Below is a small trained network, with its code and all its weights. Each question gives an input and a class and asks what happens when units are switched off, that is, made to give their printed mean instead of their output.

import numpy as np


def w(rows, s, z=0):
    codes = np.array(rows[::2]) - 128.0
    scale = np.full(codes.shape[1], s)
    scale[-1] = z or s
    return codes * scale


def norm(h):
    return h / np.sqrt((h * h).mean(-1, keepdims=True) + 1e-5)


def f(y):
    return np.maximum(y, 0)


def log_softmax(a):
    a = a - a.max(-1, keepdims=True)
    return a - np.log(np.exp(a).sum(-1, keepdims=True))


def net(x, mask):
    res = np.array(x, float).reshape(1, 5) / 4 @ E
    u = 0
    for l in range(3):
        y = f(norm(res) @ A[l][:, :-1].T + A[l][:, -1])
        res = res + np.where(mask[u : u + 4], y, B[l][:, -1]) @ B[l][:, :-1]
        u += 4
    return log_softmax(norm(res)[-1] @ U[:, :-1].T + U[:, -1])


A, B = {}, {}
E = w([
[115,136,126,139,104,87,144,128],'x0',
[217,133,179,113,60,147,75,174],'x1',
[114,108,137,159,112,133,130,140],'x2',
[94,101,82,76,91,132,5,189],'x3',
[68,200,62,101,68,198,117,133],'x4',
],0.011)
A[0] = w([
[81,72,144,87,123,88,107,87,4],'0.n1',
[242,255,172,146,17,161,114,142,103],'0.n2',
[75,245,147,112,49,212,162,131,149],'0.n3',
[124,38,77,128,164,58,127,53,142],'0.n4',
],0.0084,0.0033)
B[0] = w([
[140,85,74,112,135,137,139,169,150],'0.n1',
[151,5,142,123,125,196,108,136,254],'0.n2',
[118,35,77,146,122,187,141,91,250],'0.n3',
[112,103,212,85,143,200,157,150,218],'0.n4',
],0.012,0.007)
A[1] = w([
[215,152,171,141,110,82,63,168,20],'1.n1',
[38,156,61,75,58,151,40,167,98],'1.n2',
[209,119,148,138,67,132,92,132,250],'1.n3',
[57,90,126,83,184,53,7,225,153],'1.n4',
],0.015,0.0023)
B[1] = w([
[132,249,192,109,96,83,132,44,164],'1.n1',
[104,156,191,152,213,77,153,154,249],'1.n2',
[157,172,99,103,93,96,110,170,211],'1.n3',
[125,75,91,106,56,204,142,96,243],'1.n4',
],0.019,0.011)
A[2] = w([
[183,119,193,102,163,126,87,202,102],'2.n1',
[71,151,10,196,145,160,127,37,4],'2.n2',
[244,198,100,213,153,66,136,163,47],'2.n3',
[25,126,85,78,131,118,41,226,41],'2.n4',
],0.013,0.0013)
B[2] = w([
[77,144,80,175,161,76,108,136,253],'2.n1',
[115,216,75,135,104,125,96,143,232],'2.n2',
[143,54,97,142,178,73,28,196,198],'2.n3',
[248,106,173,137,144,48,110,115,233],'2.n4',
],0.017,0.0052)
U = w([
[65,124,200,155,235,107,198,127,147],'0',
[100,10,104,110,81,208,140,122,220],'1',
[162,86,136,151,142,40,65,177,153],'2',
[158,153,168,70,9,124,109,109,4],'3',
[54,192,21,171,128,156,137,117,49],'4',
],0.013,0.0029)

Each question gives the input, the list of numbers given to net, and the class t.
The units are the neurons (one row each of A and B). Each row of codes is followed by its name. A weight is (code - 128) times the scale printed after its matrix; where a second scale follows, it is the last column's (A, B and U).
mask holds one flag per neuron, layer by layer. A switched-off neuron (its flag False) gives its mean, the last column of its row in B, instead of its output. The means were averaged over made-up inputs and are rounded, as every weight is.
A unit's drop is (log p(t) with every unit on - log p(t) with that unit switched off) / (log p(t) with every unit on - log p(t) with every unit switched off).
The circuit of an input: a set's keep is (log p(t) with only the set's units on - log p(t) with every unit switched off) / (log p(t) with every unit on - log p(t) with every unit switched off). Starting from all 12 units, units are removed one at a time, each time the one whose removal leaves the highest keep (on an exact tie, the one counted first), for as long as the keep stays at least 0.8.
units of the circuit, in order: the units of the circuit, biggest drop first
k most important neurons: the k neurons with the biggest drops, biggest first
top k neurons in layer l: the k neurons of layer l with the biggest drops, biggest first
input [-2,0,-7,1,4], class 0: top neuron in layer 1	(1.n4)
input [8,2,-7,2,8], class 2: 3 most important neurons	(2.n4; 0.n2; 1.n4)
input [1,4,5,1,-6], class 3: units of the circuit, in order	(1.n1; 1.n2)
input [0,-7,-8,3,0], class 1: units of the circuit, in order	(1.n4; 0.n3)
input [-2,1,-6,6,8], class 2: 4 most important neurons	(2.n4; 0.n3; 1.n1; 0.n4)
input [-8,1,7,2,-7], class 3: units of the circuit, in order	(0.n3; 1.n1; 1.n2)
input [-1,2,-3,3,-1], class 3: 2 most important neurons	(1.n4; 0.n3)
input [2,-1,5,6,3], class 0: 2 most important neurons	(1.n2; 0.n2)
input [6,3,7,7,5], class 2: 2 most important neurons	(1.n2; 2.n4)
input [-2,7,2,4,-1], class 3: 3 most important neurons	(1.n1; 1.n4; 0.n3)
input [-8,1,5,-7,0], class 2: units of the circuit, in order	(1.n4; 0.n4; 2.n3)
input [0,4,-8,7,4], class 2: 2 most important neurons	(1.n2; 2.n4)
input [3,8,4,1,-5], class 3: 3 most important neurons	(1.n1; 1.n2; 0.n3)
input [0,-7,-1,-8,4], class 4: units of the circuit, in order	(2.n2)
input [8,-1,-4,0,2], class 4: 4 most important neurons	(0.n3; 1.n3; 2.n2; 2.n4)
input [-4,-3,-6,6,1], class 0: 2 most important neurons	(1.n2; 0.n2)
input [-7,7,-3,2,-1], class 3: 2 most important neurons	(1.n2; 1.n1)
input [1,2,-5,-8,-4], class 2: units of the circuit, in order	(1.n4; 2.n3)
input [8,0,-7,-8,2], class 4: top 2 neurons in layer 1	(1.n2; 1.n4)
input [-2,-1,1,8,-6], class 1: units of the circuit, in order	(1.n4)
input [4,1,4,7,-1], class 3: top 2 neurons in layer 0	(0.n3; 0.n4)
input [7,5,5,1,-2], class 3: top 2 neurons in layer 1	(1.n2; 1.n1)
